Below are the code and all the weights of a small trained network. Each question names an input and a class and asks about switching units off, where a switched-off unit gives its printed mean instead of its output.

import numpy as np


def w(rows, s, z=0):
    codes = np.array(rows[::2]) - 128.0
    scale = np.full(codes.shape[1], s)
    scale[-1] = z or s
    return codes * scale


def f(y):
    return y / 2 * (1 + np.tanh(0.7978845608 * (y + 0.044715 * y**3)))


def log_softmax(a):
    a = a - a.max(-1, keepdims=True)
    return a - np.log(np.exp(a).sum(-1, keepdims=True))


def net(x, mask):
    res = np.array(x, float).reshape(1, 3) / 4 @ E
    y = f(res @ A[0][:, :-1].T + A[0][:, -1])
    res = res + np.where(mask, y, B[0][:, -1]) @ B[0][:, :-1]
    return log_softmax(res[-1] @ U[:, :-1].T + U[:, -1])


A, B = {}, {}
E = w([
[238,144,205,152,66,165,161,161,151,44,43,116],'x0',
[70,177,169,127,74,67,80,179,91,112,204,27],'x1',
[103,143,123,48,157,176,53,196,254,79,158,137],'x2',
],0.0076)
A[0] = w([
[210,147,224,175,60,153,152,173,136,50,53,95,87],'neuron 0',
[72,135,15,118,193,108,109,115,97,178,189,131,103],'neuron 1',
[190,36,54,104,176,194,185,71,174,145,82,212,155],'neuron 2',
[134,61,87,131,148,203,157,60,163,162,65,203,114],'neuron 3',
[90,137,127,41,194,188,65,191,193,87,100,116,75],'neuron 4',
[164,100,137,234,87,40,186,9,20,187,77,88,138],'neuron 5',
[78,100,57,128,167,99,92,79,145,207,217,162,219],'neuron 6',
[130,115,93,64,147,160,66,170,219,64,159,135,193],'neuron 7',
[42,119,50,88,183,112,116,134,108,215,158,141,93],'neuron 8',
[92,187,177,119,45,54,93,191,83,125,178,48,90],'neuron 9',
[151,83,41,80,200,201,158,105,198,131,65,193,116],'neuron 10',
[99,61,128,149,170,199,179,79,183,149,79,231,75],'neuron 11',
[126,159,154,45,162,183,31,136,209,95,146,152,254],'neuron 12',
[150,64,59,97,156,177,172,80,170,125,61,202,91],'neuron 13',
[228,152,192,155,36,146,172,176,158,43,59,113,136],'neuron 14',
[88,173,172,109,68,60,88,170,123,103,183,13,90],'neuron 15',
[59,226,182,106,63,93,96,157,82,72,209,50,85],'neuron 16',
[82,199,155,96,36,73,90,201,129,118,172,3,198],'neuron 17',
[41,103,64,97,188,81,110,70,132,200,178,130,112],'neuron 18',
[56,97,52,99,161,89,142,86,99,210,199,143,112],'neuron 19',
[193,134,215,131,54,116,149,145,176,11,53,91,86],'neuron 20',
[30,110,45,70,200,60,88,106,132,185,190,148,119],'neuron 21',
[111,130,132,64,176,157,53,200,201,52,158,152,86],'neuron 22',
[133,132,124,46,157,158,91,178,251,118,141,104,96],'neuron 23',
[108,172,153,52,167,139,98,212,203,71,170,182,107],'neuron 24',
[138,116,150,229,89,63,226,86,8,196,108,130,91],'neuron 25',
[181,171,243,143,51,196,167,159,138,44,75,120,156],'neuron 26',
],0.0049,0.0084)
B[0] = w([
[138,96,168,95,140,145,83,95,159,99,155,152,171],'neuron 0',
[147,89,174,114,141,155,78,92,162,102,135,161,165],'neuron 1',
[115,175,131,114,99,94,129,96,78,164,79,123,190],'neuron 2',
[86,174,139,139,80,98,80,95,98,172,93,102,161],'neuron 3',
[152,9,164,203,45,127,59,130,255,178,168,51,162],'neuron 4',
[191,79,66,169,149,78,170,179,174,124,167,75,187],'neuron 5',
[157,143,125,90,172,135,143,109,73,82,128,184,219],'neuron 6',
[172,125,67,148,148,86,172,164,120,132,155,117,216],'neuron 7',
[144,81,194,91,128,172,47,93,208,98,133,144,163],'neuron 8',
[91,159,157,133,56,102,81,90,90,195,74,110,171],'neuron 9',
[105,162,122,139,72,93,108,96,90,172,96,109,176],'neuron 10',
[87,130,175,129,48,108,27,91,142,191,95,78,151],'neuron 11',
[155,151,81,144,161,94,168,148,111,114,146,131,253],'neuron 12',
[103,149,168,124,74,95,71,81,120,174,100,101,157],'neuron 13',
[164,116,157,103,161,155,106,85,120,82,148,175,191],'neuron 14',
[81,170,160,129,68,109,84,78,110,178,69,97,172],'neuron 15',
[100,148,149,115,88,105,95,91,117,156,97,103,174],'neuron 16',
[116,170,108,113,108,96,141,113,65,152,103,137,227],'neuron 17',
[149,93,176,92,145,131,86,107,158,95,136,156,174],'neuron 18',
[160,86,169,103,144,139,84,107,146,93,145,153,172],'neuron 19',
[138,85,201,86,142,164,54,86,176,92,140,163,171],'neuron 20',
[140,110,162,106,146,126,100,106,139,96,125,151,189],'neuron 21',
[150,79,124,168,110,111,103,151,175,148,145,77,171],'neuron 22',
[177,65,96,170,103,84,124,152,212,151,161,74,171],'neuron 23',
[145,91,114,168,110,91,133,162,160,139,143,89,174],'neuron 24',
[177,54,86,206,118,85,149,177,202,134,174,71,168],'neuron 25',
[165,119,149,75,165,150,117,93,109,75,122,169,195],'neuron 26',
],0.0091,0.011)
U = w([
[140,98,194,50,157,154,97,100,141,37,147,203,102],'0',
[152,67,65,225,116,95,152,168,162,138,179,58,100],'1',
[86,240,150,113,56,104,105,96,95,202,54,106,108],'2',
[139,238,36,94,215,120,245,151,61,66,132,199,254],'3',
[84,151,157,155,130,207,138,159,146,150,142,125,82],'4',
[64,143,155,141,127,195,158,151,168,141,130,120,74],'5',
[95,123,139,132,115,179,144,163,142,145,142,126,81],'6',
],0.012,0.0078)

Each question gives the input, the list of numbers given to net, and the class t.
The units are the neurons (one row each of A and B). Each row of codes is followed by its name. A weight is (code - 128) times the scale printed after its matrix; where a second scale follows, it is the last column's (A, B and U).
mask holds one flag per neuron, in row order. A switched-off neuron (its flag False) gives its mean, the last column of its row in B, instead of its output. The means were averaged over made-up inputs and are rounded, as every weight is.
A unit's drop is (log p(t) with every unit on - log p(t) with that unit switched off) / (log p(t) with every unit on - log p(t) with every unit switched off).
unit that matters most: the unit with the biggest drop
top k neurons: the k neurons with the biggest drops, biggest first
drop when u is switched off: that unit's drop, to one decimal
input [-2,-6,5], class 2: unit that matters most -> neuron 2
input [5,-3,-7], class 1: top 2 neurons -> [neuron 5; neuron 25]
input [7,1,8], class 1: top 2 neurons -> [neuron 23; neuron 4]
input [7,-8,-1], class 2: top 2 neurons -> [neuron 2; neuron 3]
input [-8,0,-8], class 0: top 2 neurons -> [neuron 6; neuron 19]
input [8,5,-8], class 0: top 4 neurons -> [neuron 26; neuron 14; neuron 20; neuron 0]
input [-5,-6,5], class 2: top 2 neurons -> [neuron 10; neuron 2]
input [5,5,-6], class 1: top 2 neurons -> [neuron 5; neuron 25]
input [3,3,0], class 3: top 2 neurons -> [neuron 4; neuron 8]
input [4,8,7], class 2: top 4 neurons -> [neuron 15; neuron 17; neuron 9; neuron 16]
input [-4,8,8], class 1: top 2 neurons -> [neuron 23; neuron 4]
input [0,-2,3], class 3: top 2 neurons -> [neuron 25; neuron 5]
input [-4,1,-2], class 0: top 2 neurons -> [neuron 12; neuron 7]
input [-1,8,8], class 1: unit that matters most -> neuron 23
input [-8,8,2], class 0: drop when neuron 2 is switched off -> 0.1
input [1,3,-1], class 3: drop when neuron 11 is switched off -> 0.1
input [-6,0,-6], class 0: drop when neuron 6 is switched off -> 0.4
